Here is a tiny trained network, its code and every weight. The questions are about switching its units off for an input and a class, where a switched-off unit gives its printed mean instead of its output.

import numpy as np


def w(rows, s, z=0):
    codes = np.array(rows[::2]) - 128.0
    scale = np.full(codes.shape[1], s)
    scale[-1] = z or s
    return codes * scale


def f(y):
    return y / 2 * (1 + np.tanh(0.7978845608 * (y + 0.044715 * y**3)))


def log_softmax(a):
    a = a - a.max(-1, keepdims=True)
    return a - np.log(np.exp(a).sum(-1, keepdims=True))


def net(x, mask):
    res = np.array(x, float).reshape(1, 7) / 4 @ E
    y = f(res @ A[0][:, :-1].T + A[0][:, -1])
    res = res + np.where(mask, y, B[0][:, -1]) @ B[0][:, :-1]
    return log_softmax(res[-1] @ U[:, :-1].T + U[:, -1])


A, B = {}, {}
E = w([
[126,130,125,122,121],'x0',
[133,87,10,154,128],'x1',
[162,205,101,38,211],'x2',
[122,130,124,121,122],'x3',
[59,60,149,57,228],'x4',
[134,125,131,125,128],'x5',
[116,134,121,122,121],'x6',
],0.011)
A[0] = w([
[130,101,181,100,110,126],'N1',
[143,159,119,57,164,100],'N2',
[136,181,149,184,79,207],'N3',
[174,230,188,149,66,155],'N4',
[157,96,78,171,84,101],'N5',
[202,130,74,115,207,125],'N6',
[68,117,119,189,130,168],'N7',
[189,189,73,109,119,154],'N8',
[173,217,88,140,147,137],'N9',
[167,84,80,106,194,191],'N10',
[91,41,120,88,127,186],'N11',
[153,198,197,129,82,134],'N12',
[162,137,93,127,105,15],'N13',
[178,147,86,138,127,29],'N14',
[114,153,190,105,196,62],'N15',
[121,61,49,205,146,152],'N16',
[128,250,109,59,211,181],'N17',
[113,77,131,195,12,232],'N18',
[82,64,162,130,125,237],'N19',
[147,95,74,167,58,86],'N20',
[146,133,123,185,71,183],'N21',
[195,167,77,93,124,152],'N22',
[87,85,186,126,92,253],'N23',
],0.015,0.0051)
B[0] = w([
[137,135,143,189,192,157],'N1',
[207,163,185,89,83,187],'N2',
[175,66,116,69,151,192],'N3',
[194,126,2,142,87,217],'N4',
[122,103,199,96,66,168],'N5',
[61,196,115,70,53,183],'N6',
[185,54,120,110,151,163],'N7',
[45,188,183,114,81,180],'N8',
[51,201,154,152,35,180],'N9',
[128,160,97,39,47,185],'N10',
[154,90,67,130,177,191],'N11',
[219,118,54,57,123,194],'N12',
[53,167,140,149,74,136],'N13',
[76,206,181,121,63,143],'N14',
[124,150,213,122,221,189],'N15',
[177,61,154,37,63,189],'N16',
[197,170,194,25,129,248],'N17',
[180,58,172,116,187,228],'N18',
[110,77,77,175,198,193],'N19',
[111,86,228,124,78,176],'N20',
[146,90,155,112,142,185],'N21',
[77,190,171,141,59,174],'N22',
[84,70,85,192,222,196],'N23',
],0.0097,0.019)
U = w([
[158,46,50,147,102,225],'0',
[151,118,255,87,145,65],'1',
[162,211,79,69,115,213],'2',
[56,203,165,170,61,1],'3',
[75,101,164,233,230,42],'4',
],0.0096,0.0051)

Each question gives the input, the list of numbers given to net, and the class t.
The units are the neurons (one row each of A and B). Each row of codes is followed by its name. A weight is (code - 128) times the scale printed after its matrix; where a second scale follows, it is the last column's (A, B and U).
mask holds one flag per neuron, in row order. A switched-off neuron (its flag False) gives its mean, the last column of its row in B, instead of its output. The means were averaged over made-up inputs and are rounded, as every weight is.
A unit's drop is (log p(t) with every unit on - log p(t) with that unit switched off) / (log p(t) with every unit on - log p(t) with every unit switched off).
The circuit of an input: a set's keep is (log p(t) with only the set's units on - log p(t) with every unit switched off) / (log p(t) with every unit on - log p(t) with every unit switched off). Starting from the 12 units with the biggest drops (on a tie, the unit counted first), units are removed one at a time, each time the one whose removal leaves the highest keep (on an exact tie, the one counted first), for as long as the keep stays at least 0.8.
units of the circuit, in order: the units of the circuit, biggest drop first
most important unit: the unit with the biggest drop
k most important neurons: the k neurons with the biggest drops, biggest first
drop of u: that unit's drop, to one decimal
input [-5,0,-8,-7,7,-4,1], class 4: units of the circuit, in order	(N23 N19)
input [8,-2,-3,0,0,-6,5], class 0: most important unit	N15
input [5,2,-3,1,-6,7,7], class 1: 3 most important neurons	(N20 N5 N18)
input [-3,6,-6,-6,-1,-1,-4], class 1: 4 most important neurons	(N20 N4 N5 N18)
input [-4,0,-4,-2,3,7,6], class 4: 2 most important neurons	(N4 N12)
input [1,2,6,2,8,6,1], class 2: 2 most important neurons	(N10 N6)
input [7,0,-6,8,0,-6,7], class 0: 2 most important neurons	(N17 N15)
input [-3,0,-5,6,5,1,-5], class 4: drop of N12	0.1
input [4,-5,6,7,0,0,-1], class 2: drop of N18	0.6
input [-1,7,-5,-1,-7,-4,4], class 1: drop of N11	0.0
